Below is a small trained network, with its code and all its weights. Each question gives an input and a class and asks what happens when units are switched off, that is, made to give their printed mean instead of their output.

import numpy as np


def w(rows, s, z=0):
    codes = np.array(rows[::2]) - 128.0
    scale = np.full(codes.shape[1], s)
    scale[-1] = z or s
    return codes * scale


def f(y):
    return np.maximum(y, 0)


def log_softmax(a):
    a = a - a.max(-1, keepdims=True)
    return a - np.log(np.exp(a).sum(-1, keepdims=True))


def net(x, mask):
    res = np.array(x, float).reshape(1, 5) / 4 @ E
    y = f(res @ A[0][:, :-1].T + A[0][:, -1])
    res = res + np.where(mask, y, B[0][:, -1]) @ B[0][:, :-1]
    return log_softmax(res[-1] @ U[:, :-1].T + U[:, -1])


A, B = {}, {}
E = w([
[170,143,11,156,162],'x0',
[1,120,101,86,204],'x1',
[181,52,182,71,190],'x2',
[146,186,121,8,73],'x3',
[186,213,133,145,184],'x4',
],0.008)
A[0] = w([
[103,109,155,131,120,113],'N0',
[190,154,125,158,136,133],'N1',
[80,192,114,114,97,120],'N2',
[108,170,113,109,122,133],'N3',
[204,171,141,188,172,104],'N4',
[129,107,138,108,95,250],'N5',
[172,155,151,165,122,181],'N6',
[93,104,123,140,197,154],'N7',
[121,115,147,133,155,174],'N8',
[118,117,152,118,144,71],'N9',
[103,133,97,152,156,140],'N10',
[116,107,161,165,1,152],'N11',
[174,101,96,37,113,200],'N12',
[125,105,110,98,102,152],'N13',
[83,210,126,114,133,121],'N14',
[122,110,80,131,176,143],'N15',
[108,109,244,125,161,136],'N16',
],0.018,0.0021)
B[0] = w([
[122,116,175,125,144,167],'N0',
[186,131,78,135,110,221],'N1',
[122,186,107,81,194,214],'N2',
[119,176,114,92,148,181],'N3',
[228,83,60,140,128,255],'N4',
[107,146,162,144,94,188],'N5',
[182,115,97,155,154,208],'N6',
[59,43,106,146,118,219],'N7',
[132,87,125,111,140,168],'N8',
[128,115,151,101,123,157],'N9',
[64,94,111,146,153,196],'N10',
[128,195,198,253,171,254],'N11',
[83,167,114,92,13,250],'N12',
[97,154,147,118,110,176],'N13',
[124,177,79,66,175,210],'N14',
[68,94,87,155,114,212],'N15',
[214,57,185,52,131,246],'N16',
],0.029,0.0098)
U = w([
[61,171,102,68,254,147],'0',
[77,142,139,120,8,173],'1',
[113,151,216,240,160,134],'2',
[124,117,133,51,149,5],'3',
[200,97,31,199,100,187],'4',
[25,29,115,155,163,181],'5',
[122,26,243,74,158,93],'6',
],0.0071,0.0026)

Each question gives the input, the list of numbers given to net, and the class t.
The units are the neurons (one row each of A and B). Each row of codes is followed by its name. A weight is (code - 128) times the scale printed after its matrix; where a second scale follows, it is the last column's (A, B and U).
mask holds one flag per neuron, in row order. A switched-off neuron (its flag False) gives its mean, the last column of its row in B, instead of its output. The means were averaged over made-up inputs and are rounded, as every weight is.
A unit's drop is (log p(t) with every unit on - log p(t) with that unit switched off) / (log p(t) with every unit on - log p(t) with every unit switched off).
The circuit of an input: a set's keep is (log p(t) with only the set's units on - log p(t) with every unit switched off) / (log p(t) with every unit on - log p(t) with every unit switched off). Starting from the 12 units with the biggest drops (on a tie, the unit counted first), units are removed one at a time, each time the one whose removal leaves the highest keep (on an exact tie, the one counted first), for as long as the keep stays at least 0.8.
circuit, biggest first: the units of the circuit, biggest drop first
top k neurons: the k neurons with the biggest drops, biggest first
drop when u is switched off: that unit's drop, to one decimal
input [1,-7,-1,-3,-6], class 2: circuit, biggest first : (N11)
input [-8,2,-1,6,5], class 0: top 2 neurons : (N14, N2)
input [3,6,-5,-8,8], class 5: top 2 neurons : (N7, N10)
input [-3,7,-1,8,-5], class 0: top 2 neurons : (N2, N14)
input [5,3,-1,-8,4], class 5: top 3 neurons : (N7, N10, N15)
input [5,-4,-6,5,-4], class 0: top 3 neurons : (N2, N3, N14)
input [3,3,-6,-7,4], class 5: top 3 neurons : (N10, N7, N15)
input [0,-5,-8,5,1], class 0: top 2 neurons : (N2, N14)
input [-5,-4,3,-1,-3], class 2: top 2 neurons : (N11, N7)
input [-8,6,-8,5,-6], class 0: drop when N2 is switched off : 0.1
input [-4,-3,6,-3,4], class 6: drop when N12 is switched off : 0.1
input [-6,-8,-3,-6,-3], class 2: drop when N11 is switched off : 1.2
